How the objects are linked:
from | ra ru fo tu li ke
Q492 | Q293 Q399 Q841 Q710 Q498 Q684
Q710 | Q422 Q281 Q401 Q501 Q841 Q971
Q653 | Q830 Q684 Q925 Q51 Q865 Q256
Q830 | Q338 Q865 Q51 Q219 Q653 Q736
Q401 | Q501 Q193 Q591 Q160 Q670 Q422
Q867 | Q34 Q742 Q674 Q484 Q614 Q160
Q275 | Q405 Q710 Q635 Q280 Q422 Q51
Q338 | Q52 Q653 Q219 Q901 Q830 Q526
Q345 | Q260 Q924 Q610 Q142 Q190 Q485
Q280 | Q352 Q501 Q241 Q289 Q635 Q399
Q484 | Q618 Q225 Q543 Q168 Q674 Q207
Q241 | Q289 Q160 Q151 Q222 Q466 Q352
Q422 | Q275 Q841 Q501 Q635 Q710 Q925
Q405 | Q399 Q422 Q280 Q352 Q275 Q219
Q258 | Q485 Q168 Q345 Q260 Q110 Q742
Q501 | Q635 Q670 Q160 Q466 Q401 Q275
Q591 | Q160 Q842 Q867 Q34 Q476 Q501
Q51 | Q219 Q971 Q405 Q399 Q925 Q338
Q104 | Q994 Q345 Q256 Q736 Q260 Q674
Q901 | Q325 Q51 Q498 Q492 Q219 Q891
Q971 | Q925 Q492 Q422 Q275 Q293 Q653
Q498 | Q492 Q405 Q281 Q841 Q399 Q325
Q281 | Q841 Q280 Q193 Q670 Q352 Q492
Q207 | Q151 Q867 Q618 Q519 Q34 Q241
Q865 | Q653 Q325 Q971 Q925 Q684 Q142
Q293 | Q971 Q498 Q710 Q422 Q492 Q865
Q891 | Q353 Q338 Q325 Q684 Q52 Q190
Q151 | Q222 Q34 Q519 Q965 Q207 Q289
Q52 | Q891 Q830 Q901 Q325 Q338 Q924
Q543 | Q168 Q104 Q526 Q924 Q994 Q618
Q325 | Q684 Q219 Q492 Q293 Q901 Q353
Q256 | Q736 Q610 Q830 Q338 Q142 Q994
Q399 | Q498 Q275 Q352 Q281 Q405 Q901
Q34 | Q207 Q614 Q484 Q618 Q867 Q466
Q924 | Q190 Q736 Q891 Q353 Q526 Q110
Q842 | Q476 Q151 Q742 Q614 Q222 Q670
Q222 | Q842 Q207 Q965 Q742 Q151 Q193
Q289 | Q193 Q466 Q222 Q842 Q241 Q281
Q485 | Q225 Q110 Q260 Q104 Q258 Q614
Q684 | Q865 Q901 Q293 Q971 Q325 Q610
Q168 | Q110 Q994 Q924 Q190 Q543 Q519
Q670 | Q401 Q289 Q476 Q591 Q193 Q710
Q476 | Q591 Q222 Q614 Q867 Q842 Q401
Q618 | Q519 Q674 Q168 Q110 Q484 Q151
Q925 | Q51 Q293 Q275 Q405 Q971 Q830
Q519 | Q965 Q484 Q110 Q258 Q618 Q222
Q110 | Q258 Q543 Q190 Q345 Q168 Q965
Q635 | Q280 Q401 Q466 Q241 Q501 Q405
Q353 | Q610 Q52 Q684 Q865 Q891 Q345
Q526 | Q924 Q256 Q52 Q891 Q736 Q168
Q260 | Q104 Q190 Q142 Q256 Q345 Q225
Q352 | Q281 Q635 Q289 Q193 Q280 Q498
Q142 | Q256 Q353 Q653 Q830 Q610 Q104
Q610 | Q142 Q891 Q865 Q653 Q353 Q260
Q219 | Q901 Q925 Q399 Q498 Q51 Q52
Q190 | Q345 Q526 Q353 Q610 Q924 Q258
Q994 | Q543 Q260 Q736 Q526 Q104 Q484
Q742 | Q614 Q519 Q485 Q225 Q965 Q476
Q614 | Q867 Q965 Q225 Q674 Q742 Q591
Q841 | Q710 Q352 Q670 Q401 Q281 Q293
Q160 | Q466 Q476 Q34 Q207 Q591 Q635
Q736 | Q526 Q142 Q338 Q52 Q256 Q543
Q193 | Q670 Q241 Q842 Q476 Q289 Q841
Q466 | Q241 Q591 Q207 Q151 Q160 Q280
Q965 | Q742 Q618 Q258 Q485 Q519 Q842
Q674 | Q484 Q485 Q994 Q543 Q225 Q34
Q225 | Q674 Q258 Q104 Q994 Q485 Q867

In the rows, 26 means zero.

The rows follow the links: the fewer symbols apart two objects are, the more alike their rows tend to be.

Each row is also shifted at random along 3 hidden directions that mean nothing.

Some objects, each with a row of numbers:
Q110
[ 39  31  34  20  32  30  30  25  28  25  33  22  30  25  27  23  33  25  24  21  26  27  35  30  24  24  28  29  29]
Q742
[ 34  27  24  25  34  31  23  21  18  22  26  25  29  29  35  24  32  25  24  22  27  28  30  28  23  23  27  33  30]
Q994
[ 44  30  35  25  25  24  25  26  31  23  27  26  24  32  23  20  32  26  23  32  29  29  32  28  24  30  21  27  32]
Q353
[ 44  31  45  17  38  22  34  32  31  29  31  33  24  32  35  21  25  22  28  30  29  32  29  33  27  25  18  29  33]
Q258
[ 42  29  32  24  16  28  29  27  33  26  30  20  29  23  13  25  34  28  23  26  27  23  36  26  24  29  31  23  27]
Q519
[ 38  25  24  30  27  25  23  21  25  23  21  25  22  31  30  24  33  27  24  29  26  26  29  25  24  25  24  29  29]
Q830
[ 17  28  22  23  31  19  30  34  35  25  25  27  25  24  29  28  20  26  31  26  22  29  27  25  31  33  22  27  28]
Q52
[ 38  30  48  23  28  17  36  17  33  29  25  32  13  39  30  20  25  24  25  34  24  22  20  27  28  21  20  20  24]
Q281
[ 16  22  25  31  32  27  23  21  17  27  23  33  23  32  37  25  22  24  27  28  28  27  15  27  26  19  24  28  24]
Q965
[ 32  28  24  29  30  27  24  10  19  21  22  25  22  36  33  20  34  24  22  27  25  22  25  25  22  18  28  28  26]
Q280
[ 23  20  27  35  17  24  24  24  24  31  19  29  18  29  21  28  24  28  26  33  27  23  18  23  28  25  25  22  21]
Q710
[ 20  26  35  27  27  31  26  19  17  31  30  33  26  31  30  23  22  23  26  26  31  26  15  30  24  18  27  25  24]
Q526
[ 29  32  35  19  25  23  36  17  35  25  30  22  24  29  24  23  28  25  24  23  20  19  30  25  27  23  30  21  22]
Q401
[ 29  18  32  26  27  29  31  32  24  35  26  27  26  18  28  35  26  28  30  23  26  27  26  27  29  20  28  26  19]
Q399
[ 16  23  26  29  17  26  28  32  29  31  27  27  27  21  18  30  21  29  29  26  26  25  22  25  29  29  28  22  21]
Q241
[ 22  23  20  29  30  35  20  22  12  25  29  27  31  26  33  27  27  24  25  21  30  28  23  28  22  20  30  31  27]
Q670
[ 27  21  34  27  20  30  30  22  23  33  27  26  25  23  23  31  27  26  25  23  26  21  23  25  27  17  33  23  17]
Q925
[ 18  28  28  25  33  23  25  27  24  27  27  34  23  32  34  24  19  23  28  30  27  30  18  29  28  26  21  27  29]
Q160
[ 41  19  29  33  23  30  19  35  21  30  22  29  27  24  22  28  30  28  27  32  33  31  28  27  25  29  22  29  31]
Q498
[ 21  24  35  28  18  23  32  23  31  33  25  29  20  28  20  28  21  27  28  29  23  21  19  25  29  24  27  18  17]
Q466
[ 15  23   7  35  24  33  12  28  14  22  25  26  31  23  25  27  28  28  25  25  31  30  24  25  23  30  29  32  31]
Q891
[ 32  30  32  22  32  21  27  30  32  25  26  30  24  31  30  21  24  24  27  32  28  31  26  30  27  31  18  28  33]
Q142
[ 22  36  32  23  21  26  27  13  29  22  34  26  26  34  19  16  27  24  21  27  26  20  24  27  23  28  29  22  29]

Complete each set of four: the symbols that take the first to the second take the third to the fourth, perhaps in another order.
Answers are names.
A [  9  24  19  24  40  23  30  29  24  28  24  31  25  25  42  31  17  24  32  22  21  30  20  27  30  22  25  29  22]
B [ 14  27  30  28  22  32  24  23  20  29  31  30  30  26  22  25  22  25  26  25  30  25  18  28  24  24  29  24  24]
C [ 18  18  21  26  38  27  29  30  21  31  22  27  27  21  39  36  22  25  32  20  22  28  24  26  30  17  28  30  19]
D Q241

A [ 47  31  43  22  21  28  30  19  29  27  32  25  26  31  21  19  34  25  21  28  29  23  31  29  23  24  27  24  28]
B [ 44  27  29  23  30  19  30  39  38  26  22  24  24  24  26  27  29  29  29  32  25  31  37  27  30  35  18  28  32]
C [ 22  23  26  28  27  36  24  22  15  29  31  27  31  24  30  28  27  25  26  20  29  26  24  27  24  19  33  28  23]
D Q476

A [ 22  33  25  25  27  23  24  21  29  21  29  29  25  35  26  17  24  24  23  30  28  26  22  27  24  30  22  25  32]
B [ 28  35  32  22  26  25  26  22  29  23  32  28  27  33  24  18  26  24  24  29  29  27  26  29  23  30  23  25  32]
C [ 17  32  23  24  24  29  22  41  28  26  35  29  35  20  18  27  19  27  28  26  32  33  27  31  26  39  24  28  35]
D Q325

A [ 30  32  21  25  31  25  23  21  26  19  26  24  26  32  30  20  30  25  24  27  26  27  30  26  23  29  24  30  33]
B [ 31  33  31  22  32  23  26  30  30  24  29  30  27  31  29  20  24  24  27  31  28  32  27  30  25  32  19  28  35]
C [ 21  31  21  19  35  21  33  23  34  22  27  21  25  27  33  26  26  25  28  20  19  23  31  25  28  26  29  27  25]
D Q653

A [ 27  32  32  23  34  21  30  18  29  24  26  31  20  38  35  19  24  23  25  30  25  25  22  28  27  24  20  25  29]
B [ 26  32  43  25  20  25  29  18  27  29  33  33  23  35  21  17  23  23  24  32  30  22  17  29  23  24  25  19  25]
C [ 52  24  42  20  25  23  36  27  34  31  24  22  24  24  24  28  35  28  26  25  24  23  37  26  28  22  27  24  22]
D Q345

A [ 15  35  18  21  30  27  28  25  31  20  33  22  33  23  25  24  25  26  26  19  23  25  32  26  26  32  31  28  29]
B [ 21  37  28  24  23  27  26  18  30  21  33  25  29  31  21  17  26  25  21  26  27  24  26  28  24  30  28  24  30]
C [ 19  29  36  21  29  23  37  21  33  29  31  27  25  29  29  26  21  24  28  23  22  22  23  27  29  22  29  22  20]
D Q325

A [ 20  28  32  19  31  23  36  31  33  30  32  27  28  23  28  28  19  25  30  23  23  27  26  28  30  25  27  24  23]
B [ 10  31  22  22  29  27  28  30  30  26  35  26  32  22  25  27  19  25  29  22  25  27  25  27  28  30  29  25  27]
C [ 31  23  37  29  22  29  24  29  20  32  27  33  26  28  24  25  23  26  27  32  33  29  19  30  25  24  23  25  28]
D Q281

A [ 38  29  36  21  29  18  36  24  37  27  23  24  20  30  29  25  29  26  26  29  19  23  31  25  30  24  24  25  23]
B [ 29  30  33  19  43  19  33  27  30  26  25  31  22  33  41  24  22  22  29  28  23  30  25  29  29  23  18  29  29]
C [ 34  24  20  28  27  23  25  24  29  23  19  21  23  28  29  28  32  29  25  27  22  25  33  23  27  27  26  28  26]
D Q104

A [ 19  26  33  26  19  30  28  27  23  32  32  28  29  23  20  27  21  26  27  25  29  25  20  28  26  25  29  22  23]
B [ 30  22  38  21  32  25  35  40  29  37  29  31  29  18  30  34  20  25  33  25  26  29  26  30  31  23  24  26  21]
C [ 35  27  24  23  24  28  27  32  32  25  28  19  32  18  19  29  32  29  25  23  25  26  38  25  27  31  30  28  29]
D Q674

A [ 31  33  36  16  33  26  35  27  33  26  34  24  30  25  28  25  27  23  27  21  24  26  33  30  26  25  29  26  27]
B [ 43  31  34  22  27  28  27  27  30  24  31  24  30  27  22  22  33  27  23  26  29  27  34  28  24  28  26  28  31]
C [ 30  24  13  31  29  24  20  27  26  20  19  22  25  27  29  28  33  29  25  27  25  29  32  22  26  30  24  31  30]
D Q222

A [ 18  31  33  25  25  28  26  22  25  26  33  31  26  32  25  20  20  24  25  28  29  26  18  29  25  26  24  24  29]
B [ 14  25  29  26  24  29  29  26  25  31  30  27  29  23  26  29  20  25  28  22  26  24  21  27  28  23  31  23  20]
C [ 15  31  25  32   9  25  18  23  28  24  28  30  25  32  10  19  21  28  23  36  32  25  17  26  24  37  23  20  31]
D Q275

A [ 18  21  20  28  25  32  26  28  20  30  28  25  30  18  27  33  24  27  28  20  25  25  26  25  27  22  33  27  21]
B [ 33  21  25  34  21  29  19  24  18  27  21  28  24  29  24  26  30  28  25  31  32  27  23  26  24  26  25  28  28]
C [ 24  29  30  25  25  17  30  22  36  26  23  29  18  33  25  22  22  25  27  32  22  24  22  24  29  28  21  22  25]
D Q325

A [ 23  28  28  25  22  19  30  33  38  27  25  29  22  26  20  27  21  28  29  31  23  26  25  25  30  33  22  22  26]
B [ 28  26  32  23  38  23  28  38  26  29  28  35  26  27  35  27  19  23  31  31  30  35  22  31  28  29  17  29  31]
C [ 24  23  30  31  16  20  25  34  32  31  22  30  20  27  17  28  21  29  29  36  29  27  21  25  28  34  21  21  25]
D Q841

A [ 25  29  19  24  28  20  30  27  36  22  23  22  24  27  26  26  28  28  26  26  20  26  32  23  29  31  25  27  27]
B [ 32  28  23  25  19  27  28  26  31  23  28  18  29  22  17  28  33  29  24  24  24  22  36  23  26  30  32  25  26]
C [ 36  24  23  24  35  24  31  28  30  25  21  22  26  23  34  31  33  27  28  22  21  26  35  24  29  24  27  30  25]
D Q207

A [ 21  32  40  20  30  28  32  16  25  28  36  32  26  33  31  20  21  21  25  25  27  23  18  31  25  19  27  23  23]
B [ 19  31  34  23  18  26  31  29  33  29  34  27  28  24  15  24  22  26  26  27  27  24  24  27  27  30  29  20  24]
C [ 29  32  18  19  47  28  24  28  22  20  29  26  33  26  43  24  29  22  27  20  26  33  34  30  24  26  24  36  36]
D Q110

A [ 23  20  29  27  28  28  30  27  22  33  25  27  26  22  30  34  25  26  28  22  24  24  24  26  29  19  31  26  18]
B [ 31  22  26  31  24  32  20  24  16  27  25  29  28  27  27  26  30  26  25  27  32  28  23  28  22  23  26  28  28]
C [ 20  35  26  22  23  28  27  21  31  21  34  23  31  28  20  20  26  25  24  23  26  23  29  27  24  31  30  25  30]
D Q52

A [ 14  24  21  31  22  22  25  29  29  27  21  30  22  27  25  28  18  27  29  31  25  27  18  24  29  31  23  23  26]
B [ 30  23  25  32  17  31  16  48  23  31  27  32  33  18  15  28  23  30  29  34  37  36  25  30  26  39  20  28  35]
C [ 31  28  24  20  47  20  30  24  28  21  22  26  24  33  45  24  27  23  28  24  21  30  30  28  28  22  21  33  29]
D Q610

